Here is a tiny trained network, its code and every weight. The questions are about switching its units off for an input and a class, where a switched-off unit gives its printed mean instead of its output.

import numpy as np


def w(rows, s, z=0):
    codes = np.array(rows[::2]) - 128.0
    scale = np.full(codes.shape[1], s)
    scale[-1] = z or s
    return codes * scale


def f(y):
    return np.maximum(y, 0)


def log_softmax(a):
    a = a - a.max(-1, keepdims=True)
    return a - np.log(np.exp(a).sum(-1, keepdims=True))


def net(x, mask):
    res = np.array(x, float).reshape(1, 6) / 4 @ E
    y = f(res @ A[0][:, :-1].T + A[0][:, -1])
    res = res + np.where(mask, y, B[0][:, -1]) @ B[0][:, :-1]
    return log_softmax(res[-1] @ U[:, :-1].T + U[:, -1])


A, B = {}, {}
E = w([
[21,9,99,156,205,102,125,115,198],'x0',
[228,97,77,77,136,105,150,2,157],'x1',
[145,138,2,153,121,199,81,143,160],'x2',
[36,123,67,145,96,127,211,90,44],'x3',
[24,133,169,22,80,160,45,70,128],'x4',
[176,33,105,68,131,117,84,188,23],'x5',
],0.0093)
A[0] = w([
[42,135,134,51,73,137,93,106,112,118],'N0',
[172,196,152,123,74,155,124,151,83,44],'N1',
[119,141,4,166,84,250,68,142,195,94],'N2',
[139,145,66,141,88,192,106,139,127,63],'N3',
[107,202,174,178,115,140,168,86,205,72],'N4',
[90,140,150,51,100,199,98,107,123,9],'N5',
[78,168,156,152,123,88,113,191,89,82],'N6',
[158,187,133,98,97,135,131,145,95,11],'N7',
[78,153,136,73,88,155,53,106,150,47],'N8',
[59,162,170,161,125,180,126,229,110,75],'N9',
[203,231,152,103,56,120,143,133,78,63],'N10',
[175,119,121,164,148,133,169,139,132,59],'N11',
[99,117,168,172,96,163,101,177,108,2],'N12',
[133,109,117,95,112,98,90,141,83,27],'N13',
[103,123,132,30,90,155,106,54,154,58],'N14',
[150,124,149,139,189,156,144,147,132,21],'N15',
[74,35,129,127,199,80,127,133,171,24],'N16',
[161,23,137,85,132,106,97,189,7,43],'N17',
[138,138,116,139,150,141,150,154,124,66],'N18',
[89,52,69,162,190,129,82,132,185,102],'N19',
[83,152,163,85,115,176,82,90,103,38],'N20',
[107,111,235,138,128,75,195,92,82,82],'N21',
[165,213,128,127,64,146,123,144,70,29],'N22',
[122,119,152,128,92,111,66,118,158,67],'N23',
[122,142,87,123,133,154,114,132,132,56],'N24',
[175,174,66,204,161,90,232,202,99,61],'N25',
[69,69,143,156,167,112,135,129,166,34],'N26',
[169,137,246,76,175,30,118,153,172,113],'N27',
[125,105,94,125,116,138,188,34,73,99],'N28',
[106,110,185,124,74,56,189,110,103,73],'N29',
[201,119,102,71,133,85,163,10,153,75],'N30',
[88,206,125,161,118,133,141,102,215,51],'N31',
[148,74,57,119,96,150,78,165,85,81],'N32',
[165,166,120,165,111,193,83,109,81,81],'N33',
[22,136,58,136,76,135,230,101,15,58],'N34',
[89,217,147,174,118,134,174,70,187,60],'N35',
[162,114,127,175,164,129,177,144,113,23],'N36',
[204,107,121,193,157,46,209,169,138,76],'N37',
[73,151,133,171,95,142,123,209,117,72],'N38',
[195,120,167,109,169,171,7,178,232,54],'N39',
],0.012,0.0084)
B[0] = w([
[95,122,131,207,181,51,120,169,139,206],'N0',
[70,88,140,128,75,140,193,97,141,189],'N1',
[108,215,130,16,216,81,125,129,108,242],'N2',
[94,165,122,56,127,101,143,130,133,176],'N3',
[160,66,163,146,164,170,114,155,17,192],'N4',
[100,112,125,180,154,68,132,143,133,168],'N5',
[188,104,75,95,108,119,81,68,143,184],'N6',
[107,105,160,132,83,133,189,91,135,159],'N7',
[107,130,147,178,135,45,106,179,141,180],'N8',
[205,54,14,87,85,129,54,61,178,216],'N9',
[32,85,148,128,74,162,182,54,163,217],'N10',
[126,129,144,150,126,71,90,135,142,161],'N11',
[185,80,81,124,111,118,97,66,144,158],'N12',
[147,95,157,149,157,127,140,142,74,153],'N13',
[148,108,144,178,127,49,99,123,143,180],'N14',
[106,165,139,159,129,138,98,132,138,137],'N15',
[59,93,152,132,26,161,209,35,129,195],'N16',
[172,77,207,136,191,195,120,143,2,235],'N17',
[145,135,137,133,132,88,130,148,139,141],'N18',
[65,118,162,94,58,142,196,76,143,212],'N19',
[116,119,143,177,128,67,100,136,138,168],'N20',
[103,208,94,26,203,88,167,121,142,190],'N21',
[48,102,122,114,75,137,188,106,128,194],'N22',
[134,131,128,176,125,136,139,121,160,148],'N23',
[153,151,125,106,123,87,156,125,112,143],'N24',
[105,127,155,191,153,37,99,158,150,233],'N25',
[84,116,163,96,25,124,164,99,121,174],'N26',
[132,224,98,77,164,157,133,198,157,213],'N27',
[180,147,105,125,91,179,79,148,169,195],'N28',
[124,210,105,46,202,105,146,143,130,171],'N29',
[185,43,16,93,76,138,51,66,159,210],'N30',
[161,93,178,123,170,157,139,139,26,182],'N31',
[160,144,177,84,185,127,132,137,76,200],'N32',
[98,148,141,100,119,140,164,109,145,176],'N33',
[179,238,156,186,90,247,118,216,199,252],'N34',
[156,62,193,115,149,187,102,158,22,196],'N35',
[101,113,148,174,149,62,119,136,147,159],'N36',
[90,127,138,174,134,59,83,147,136,218],'N37',
[194,79,77,101,136,105,110,84,177,194],'N38',
[179,205,124,201,106,210,150,194,178,220],'N39',
],0.0092,0.016)
U = w([
[42,62,193,124,55,128,198,79,153,85],'0',
[107,94,185,226,148,2,86,143,157,79],'1',
[172,50,216,130,167,162,112,134,16,93],'2',
[205,42,82,92,99,108,62,81,183,148],'3',
[169,193,172,185,107,200,123,173,207,192],'4',
[106,182,154,18,183,72,145,123,140,191],'5',
[78,97,118,116,178,157,118,173,165,255],'6',
[62,109,10,212,215,152,196,124,91,61],'7',
],0.0088,0.0066)

Each question gives the input, the list of numbers given to net, and the class t.
The units are the neurons (one row each of A and B). Each row of codes is followed by its name. A weight is (code - 128) times the scale printed after its matrix; where a second scale follows, it is the last column's (A, B and U).
mask holds one flag per neuron, in row order. A switched-off neuron (its flag False) gives its mean, the last column of its row in B, instead of its output. The means were averaged over made-up inputs and are rounded, as every weight is.
A unit's drop is (log p(t) with every unit on - log p(t) with that unit switched off) / (log p(t) with every unit on - log p(t) with every unit switched off).
The circuit of an input: a set's keep is (log p(t) with only the set's units on - log p(t) with every unit switched off) / (log p(t) with every unit on - log p(t) with every unit switched off). Starting from the 12 units with the biggest drops (on a tie, the unit counted first), units are removed one at a time, each time the one whose removal leaves the highest keep (on an exact tie, the one counted first), for as long as the keep stays at least 0.8.
circuit, biggest first: the units of the circuit, biggest drop first
most important unit: the unit with the biggest drop
k most important neurons: the k neurons with the biggest drops, biggest first
drop of u: that unit's drop, to one decimal
input [-4,-8,6,8,6,-4], class 3: most important unit : N9
input [6,5,5,4,-5,6], class 0: 2 most important neurons : (N19 N16)
input [1,8,-7,4,5,-8], class 2: 2 most important neurons : (N35 N4)
input [0,1,5,-1,-4,-2], class 5: 2 most important neurons : (N2 N0)
input [1,5,-7,-5,-6,-5], class 5: 2 most important neurons : (N27 N21)
input [3,0,-8,-6,-4,-8], class 2: 2 most important neurons : (N4 N35)
input [-8,-5,3,4,8,8], class 0: 3 most important neurons : (N10 N22 N1)
input [8,2,-4,-8,-4,7], class 0: 3 most important neurons : (N16 N19 N34)
input [7,-2,3,5,8,6], class 1: 3 most important neurons : (N0 N8 N14)
input [5,2,8,-7,5,3], class 5: 2 most important neurons : (N2 N34)
input [-6,4,0,4,-7,-7], class 1: 3 most important neurons : (N25 N37 N17)
input [7,5,8,-7,7,-5], class 5: 4 most important neurons : (N2 N34 N19 N10)
input [-6,-7,2,-2,1,-3], class 3: 3 most important neurons : (N9 N38 N6)
input [5,-6,-3,8,5,8], class 2: circuit, biggest first : (N17)
input [-3,-8,-4,7,6,7], class 3: 2 most important neurons : (N9 N6)
input [-5,-5,2,5,-4,1], class 0: drop of N33 : 0.1
input [-7,-5,-3,0,1,-8], class 2: drop of N35 : 1.1
input [-1,-5,8,-5,1,4], class 5: drop of N2 : 1.3
